Below are the code and all the weights of a small trained network. Each question names an input and a class and asks about switching units off, where a switched-off unit gives its printed mean instead of its output.

import numpy as np


def w(rows, s, z=0):
    codes = np.array(rows[::2]) - 128.0
    scale = np.full(codes.shape[1], s)
    scale[-1] = z or s
    return codes * scale


def norm(h):
    return h / np.sqrt((h * h).mean(-1, keepdims=True) + 1e-5)


def f(y):
    return y / 2 * (1 + np.tanh(0.7978845608 * (y + 0.044715 * y**3)))


def log_softmax(a):
    a = a - a.max(-1, keepdims=True)
    return a - np.log(np.exp(a).sum(-1, keepdims=True))


def net(x, mask):
    res = np.array(x, float).reshape(1, 3) / 4 @ E
    u = 0
    for l in range(3):
        y = f(norm(res) @ A[l][:, :-1].T + A[l][:, -1])
        res = res + np.where(mask[u : u + 8], y, B[l][:, -1]) @ B[l][:, :-1]
        u += 8
    return log_softmax(norm(res)[-1] @ U[:, :-1].T + U[:, -1])


A, B = {}, {}
E = w([
[35,115,220],'x0',
[49,254,123],'x1',
[182,235,205],'x2',
],0.0071)
A[0] = w([
[92,177,194,91],'L0N1',
[138,150,94,59],'L0N2',
[164,139,134,85],'L0N3',
[147,130,251,38],'L0N4',
[125,118,59,69],'L0N5',
[210,161,78,22],'L0N6',
[114,2,92,3],'L0N7',
[26,199,110,59],'L0N8',
],0.01,0.0042)
B[0] = w([
[99,32,113,205],'L0N1',
[149,145,135,107],'L0N2',
[126,150,140,115],'L0N3',
[110,108,191,191],'L0N4',
[160,144,230,142],'L0N5',
[164,173,75,168],'L0N6',
[116,2,52,236],'L0N7',
[17,158,57,253],'L0N8',
],0.0072,0.0029)
A[1] = w([
[92,99,252,148],'L1N1',
[234,176,66,2],'L1N2',
[100,105,123,49],'L1N3',
[99,92,88,97],'L1N4',
[81,141,101,89],'L1N5',
[135,129,241,71],'L1N6',
[100,74,93,121],'L1N7',
[218,105,109,80],'L1N8',
],0.013,0.0056)
B[1] = w([
[233,168,159,254],'L1N1',
[209,159,10,200],'L1N2',
[114,125,170,119],'L1N3',
[156,108,188,180],'L1N4',
[120,168,145,162],'L1N5',
[247,120,118,177],'L1N6',
[105,86,178,218],'L1N7',
[55,182,82,188],'L1N8',
],0.011,0.0044)
A[2] = w([
[114,132,164,15],'L2N1',
[38,173,94,87],'L2N2',
[43,88,147,3],'L2N3',
[174,162,125,80],'L2N4',
[142,160,189,104],'L2N5',
[164,2,142,188],'L2N6',
[112,105,213,49],'L2N7',
[157,146,129,25],'L2N8',
],0.015,0.0039)
B[2] = w([
[121,140,178,117],'L2N1',
[91,231,215,195],'L2N2',
[254,139,77,178],'L2N3',
[176,65,63,152],'L2N4',
[159,64,240,145],'L2N5',
[4,89,62,254],'L2N6',
[103,76,160,153],'L2N7',
[241,43,106,123],'L2N8',
],0.0091,0.008)
U = w([
[49,245,168,178],'0',
[249,108,183,133],'1',
[42,37,97,219],'2',
[186,184,23,164],'3',
[103,88,228,1],'4',
],0.022,0.0047)

Each question gives the input, the list of numbers given to net, and the class t.
The units are the neurons (one row each of A and B). Each row of codes is followed by its name. A weight is (code - 128) times the scale printed after its matrix; where a second scale follows, it is the last column's (A, B and U).
mask holds one flag per neuron, layer by layer. A switched-off neuron (its flag False) gives its mean, the last column of its row in B, instead of its output. The means were averaged over made-up inputs and are rounded, as every weight is.
A unit's drop is (log p(t) with every unit on - log p(t) with that unit switched off) / (log p(t) with every unit on - log p(t) with every unit switched off).
The circuit of an input: a set's keep is (log p(t) with only the set's units on - log p(t) with every unit switched off) / (log p(t) with every unit on - log p(t) with every unit switched off). Starting from the 12 units with the biggest drops (on a tie, the unit counted first), units are removed one at a time, each time the one whose removal leaves the highest keep (on an exact tie, the one counted first), for as long as the keep stays at least 0.8.
units of the circuit, in order: the units of the circuit, biggest drop first
top k neurons: the k neurons with the biggest drops, biggest first
top k neurons in layer l: the k neurons of layer l with the biggest drops, biggest first
drop when u is switched off: that unit's drop, to one decimal
input [0,1,2], class 1: units of the circuit, in order -> L2N6
input [3,6,8], class 1: top 2 neurons -> L2N6; L1N1
input [-6,-5,-2], class 2: top 2 neurons -> L0N7; L1N1
input [7,-2,0], class 1: top 2 neurons in layer 1 -> L1N1; L1N6
input [6,2,1], class 4: top 2 neurons in layer 0 -> L0N8; L0N1
input [7,1,2], class 1: top 2 neurons -> L1N1; L0N7
input [-8,-1,-6], class 2: top 2 neurons -> L0N7; L1N1
input [4,1,-2], class 4: top 2 neurons -> L0N7; L1N8
input [7,5,-8], class 0: drop when L2N2 is switched off -> 0.2
input [-6,6,-8], class 0: drop when L0N1 is switched off -> 0.2
input [-6,-6,8], class 3: drop when L0N2 is switched off -> 0.0
